Here is a tiny trained network, its code and every weight. The questions are about switching its units off for an input and a class, where a switched-off unit gives its printed mean instead of its output.

import numpy as np


def w(rows, s, z=0):
    codes = np.array(rows[::2]) - 128.0
    scale = np.full(codes.shape[1], s)
    scale[-1] = z or s
    return codes * scale


def f(y):
    return np.maximum(y, 0)


def log_softmax(a):
    a = a - a.max(-1, keepdims=True)
    return a - np.log(np.exp(a).sum(-1, keepdims=True))


def net(x, mask):
    res = np.array(x, float).reshape(1, 2) / 4 @ E
    y = f(res @ A[0][:, :-1].T + A[0][:, -1])
    res = res + np.where(mask, y, B[0][:, -1]) @ B[0][:, :-1]
    return log_softmax(res[-1] @ U[:, :-1].T + U[:, -1])


A, B = {}, {}
E = w([
[7,237,91,182,229,44,208,123],'x0',
[130,85,254,232,205,226,111,64],'x1',
],0.0089)
A[0] = w([
[41,165,244,139,208,168,250,93,144],'N0',
[165,74,177,187,106,220,133,17,180],'N1',
[56,241,67,103,127,79,200,177,128],'N2',
[124,100,120,65,34,165,87,177,154],'N3',
[72,224,42,107,146,23,221,157,210],'N4',
[205,70,72,41,2,148,44,179,252],'N5',
[195,87,127,215,99,211,61,105,146],'N6',
],0.0069,0.0031)
B[0] = w([
[74,192,163,135,73,82,64,131,208],'N0',
[172,224,159,170,112,114,98,159,224],'N1',
[200,160,107,163,175,188,42,202,210],'N2',
[145,74,168,91,96,77,124,110,192],'N3',
[254,201,209,168,96,88,84,202,235],'N4',
[151,44,189,97,82,60,101,138,254],'N5',
[154,181,162,142,165,117,40,185,209],'N6',
],0.0087,0.013)
U = w([
[91,142,42,68,146,144,221,36,69],'0',
[191,3,229,7,50,47,35,174,240],'1',
[58,111,3,92,192,244,151,79,4],'2',
[9,95,84,65,202,141,246,41,4],'3',
[239,215,173,216,168,183,49,252,244],'4',
[73,95,29,98,199,218,221,50,4],'5',
[17,179,226,241,144,75,97,116,54],'6',
[41,90,70,67,180,174,173,115,4],'7',
],0.0058,0.0034)

Each question gives the input, the list of numbers given to net, and the class t.
The units are the neurons (one row each of A and B). Each row of codes is followed by its name. A weight is (code - 128) times the scale printed after its matrix; where a second scale follows, it is the last column's (A, B and U).
mask holds one flag per neuron, in row order. A switched-off neuron (its flag False) gives its mean, the last column of its row in B, instead of its output. The means were averaged over made-up inputs and are rounded, as every weight is.
A unit's drop is (log p(t) with every unit on - log p(t) with that unit switched off) / (log p(t) with every unit on - log p(t) with every unit switched off).
The circuit of an input: a set's keep is (log p(t) with only the set's units on - log p(t) with every unit switched off) / (log p(t) with every unit on - log p(t) with every unit switched off). Starting from all 7 units, units are removed one at a time, each time the one whose removal leaves the highest keep (on an exact tie, the one counted first), for as long as the keep stays at least 0.8.
units of the circuit, in order: the units of the circuit, biggest drop first
most important unit: the unit with the biggest drop
k most important neurons: the k neurons with the biggest drops, biggest first
drop of u: that unit's drop, to one decimal
input [2,7], class 6: 3 most important neurons : N4; N2; N0
input [5,5], class 6: most important unit : N0
input [5,4], class 6: units of the circuit, in order : N0; N6
input [1,1], class 6: 4 most important neurons : N2; N4; N5; N6
input [6,5], class 6: 2 most important neurons : N0; N6
input [2,2], class 6: 3 most important neurons : N2; N4; N6
input [3,6], class 6: 2 most important neurons : N4; N2
input [8,8], class 6: drop of N0 : 0.7
input [6,6], class 6: drop of N6 : 0.1
input [5,7], class 6: drop of N1 : 0.0
